Here is a tiny trained network, its code and every weight. The questions are about switching its units off for an input and a class, where a switched-off unit gives its printed mean instead of its output.

import numpy as np


def w(rows, s, z=0):
    codes = np.array(rows[::2]) - 128.0
    scale = np.full(codes.shape[1], s)
    scale[-1] = z or s
    return codes * scale


def norm(h):
    return h / np.sqrt((h * h).mean(-1, keepdims=True) + 1e-5)


def f(y):
    return np.maximum(y, 0)


def log_softmax(a):
    a = a - a.max(-1, keepdims=True)
    return a - np.log(np.exp(a).sum(-1, keepdims=True))


def net(x, mask):
    res = np.array(x, float).reshape(1, 7) / 4 @ E
    u = 0
    for l in range(2):
        y = f(norm(res) @ A[l][:, :-1].T + A[l][:, -1])
        res = res + np.where(mask[u : u + 9], y, B[l][:, -1]) @ B[l][:, :-1]
        u += 9
    return log_softmax(norm(res)[-1] @ U[:, :-1].T + U[:, -1])


A, B = {}, {}
E = w([
[56,190,2],'x0',
[129,128,128],'x1',
[111,17,9],'x2',
[167,145,117],'x3',
[144,135,123],'x4',
[206,159,107],'x5',
[112,122,132],'x6',
],0.0073)
A[0] = w([
[137,80,96,173],'L0N0',
[138,157,79,164],'L0N1',
[103,138,24,70],'L0N2',
[91,145,149,38],'L0N3',
[154,41,101,148],'L0N4',
[99,154,78,64],'L0N5',
[131,100,111,3],'L0N6',
[61,254,72,49],'L0N7',
[134,118,177,187],'L0N8',
],0.02,0.0022)
B[0] = w([
[143,119,76,203],'L0N0',
[81,110,168,187],'L0N1',
[61,194,82,247],'L0N2',
[156,146,152,156],'L0N3',
[213,85,110,234],'L0N4',
[88,178,108,191],'L0N5',
[146,148,176,152],'L0N6',
[195,2,185,254],'L0N7',
[154,189,103,201],'L0N8',
],0.021,0.0086)
A[1] = w([
[149,61,26,101],'L1N0',
[143,10,55,13],'L1N1',
[213,143,170,254],'L1N2',
[167,226,50,84],'L1N3',
[133,49,209,29],'L1N4',
[129,235,213,180],'L1N5',
[80,163,127,191],'L1N6',
[188,85,139,23],'L1N7',
[40,219,42,49],'L1N8',
],0.011,0.0017)
B[1] = w([
[219,152,57,224],'L1N0',
[172,213,121,224],'L1N1',
[49,155,94,254],'L1N2',
[118,116,250,216],'L1N3',
[167,116,225,184],'L1N4',
[110,216,130,214],'L1N5',
[89,135,83,152],'L1N6',
[79,91,90,186],'L1N7',
[2,14,167,196],'L1N8',
],0.018,0.0072)
U = w([
[75,248,168,143],'0',
[177,141,69,250],'1',
[145,77,206,114],'2',
[18,97,56,32],'3',
],0.018,0.0026)

Each question gives the input, the list of numbers given to net, and the class t.
The units are the neurons (one row each of A and B). Each row of codes is followed by its name. A weight is (code - 128) times the scale printed after its matrix; where a second scale follows, it is the last column's (A, B and U).
mask holds one flag per neuron, layer by layer. A switched-off neuron (its flag False) gives its mean, the last column of its row in B, instead of its output. The means were averaged over made-up inputs and are rounded, as every weight is.
A unit's drop is (log p(t) with every unit on - log p(t) with that unit switched off) / (log p(t) with every unit on - log p(t) with every unit switched off).
The circuit of an input: a set's keep is (log p(t) with only the set's units on - log p(t) with every unit switched off) / (log p(t) with every unit on - log p(t) with every unit switched off). Starting from the 12 units with the biggest drops (on a tie, the unit counted first), units are removed one at a time, each time the one whose removal leaves the highest keep (on an exact tie, the one counted first), for as long as the keep stays at least 0.8.
units of the circuit, in order: the units of the circuit, biggest drop first
k most important neurons: the k neurons with the biggest drops, biggest first
k most important neurons of layer l: the k neurons of layer l with the biggest drops, biggest first
drop when u is switched off: that unit's drop, to one decimal
input [2,-8,7,1,-4,7,-7], class 3: 2 most important neurons => [L0N2, L0N7]
input [-7,8,3,2,4,0,7], class 1: most important neuron => [L0N7]
input [-6,2,0,-3,6,2,-2], class 0: 3 most important neurons => [L0N7, L0N8, L0N0]
input [5,-3,4,-1,5,6,-8], class 3: units of the circuit, in order => [L0N2, L1N8]
input [1,8,-6,7,7,3,-2], class 2: 3 most important neurons of layer 0 => [L0N2, L0N7, L0N5]
input [0,-4,4,-5,3,-6,-3], class 1: 2 most important neurons => [L0N4, L1N0]
input [8,-3,1,-1,-5,8,5], class 3: 4 most important neurons of layer 0 => [L0N2, L0N5, L0N4, L0N1]
input [-7,-3,0,-6,1,6,3], class 0: 2 most important neurons => [L0N8, L0N7]
input [8,7,-2,7,5,4,7], class 2: 2 most important neurons => [L0N7, L0N1]
input [-8,-8,1,7,2,-6,3], class 1: 2 most important neurons => [L0N2, L0N4]
input [0,3,0,-7,0,-4,-4], class 0: 4 most important neurons of layer 0 => [L0N7, L0N3, L0N4, L0N2]
input [0,-2,6,-3,-8,0,-8], class 1: 3 most important neurons => [L0N4, L1N0, L1N2]
input [6,-2,2,-2,4,7,2], class 3: 2 most important neurons of layer 0 => [L0N2, L0N4]
input [-7,8,-7,-7,-5,4,5], class 0: most important neuron of layer 0 => [L0N7]
input [-1,-8,0,-3,-4,-2,-6], class 0: 3 most important neurons => [L0N7, L0N2, L0N8]
input [2,5,4,-7,-2,7,1], class 3: 2 most important neurons => [L0N2, L1N8]
input [3,6,1,6,-7,4,1], class 3: 2 most important neurons => [L0N2, L0N4]
input [6,6,5,-2,7,6,3], class 3: 2 most important neurons => [L0N2, L1N8]
input [0,-3,1,-4,1,-2,2], class 1: 2 most important neurons of layer 0 => [L0N2, L0N8]
input [-8,-7,0,0,3,-1,-6], class 0: 3 most important neurons of layer 0 => [L0N7, L0N8, L0N0]
input [2,-5,-6,-7,3,-5,4], class 2: drop when L0N7 is switched off => 0.5
input [-3,1,-3,2,-5,8,6], class 0: drop when L0N7 is switched off => 1.9
input [4,-7,-2,-5,6,4,-2], class 2: drop when L0N7 is switched off => 0.7
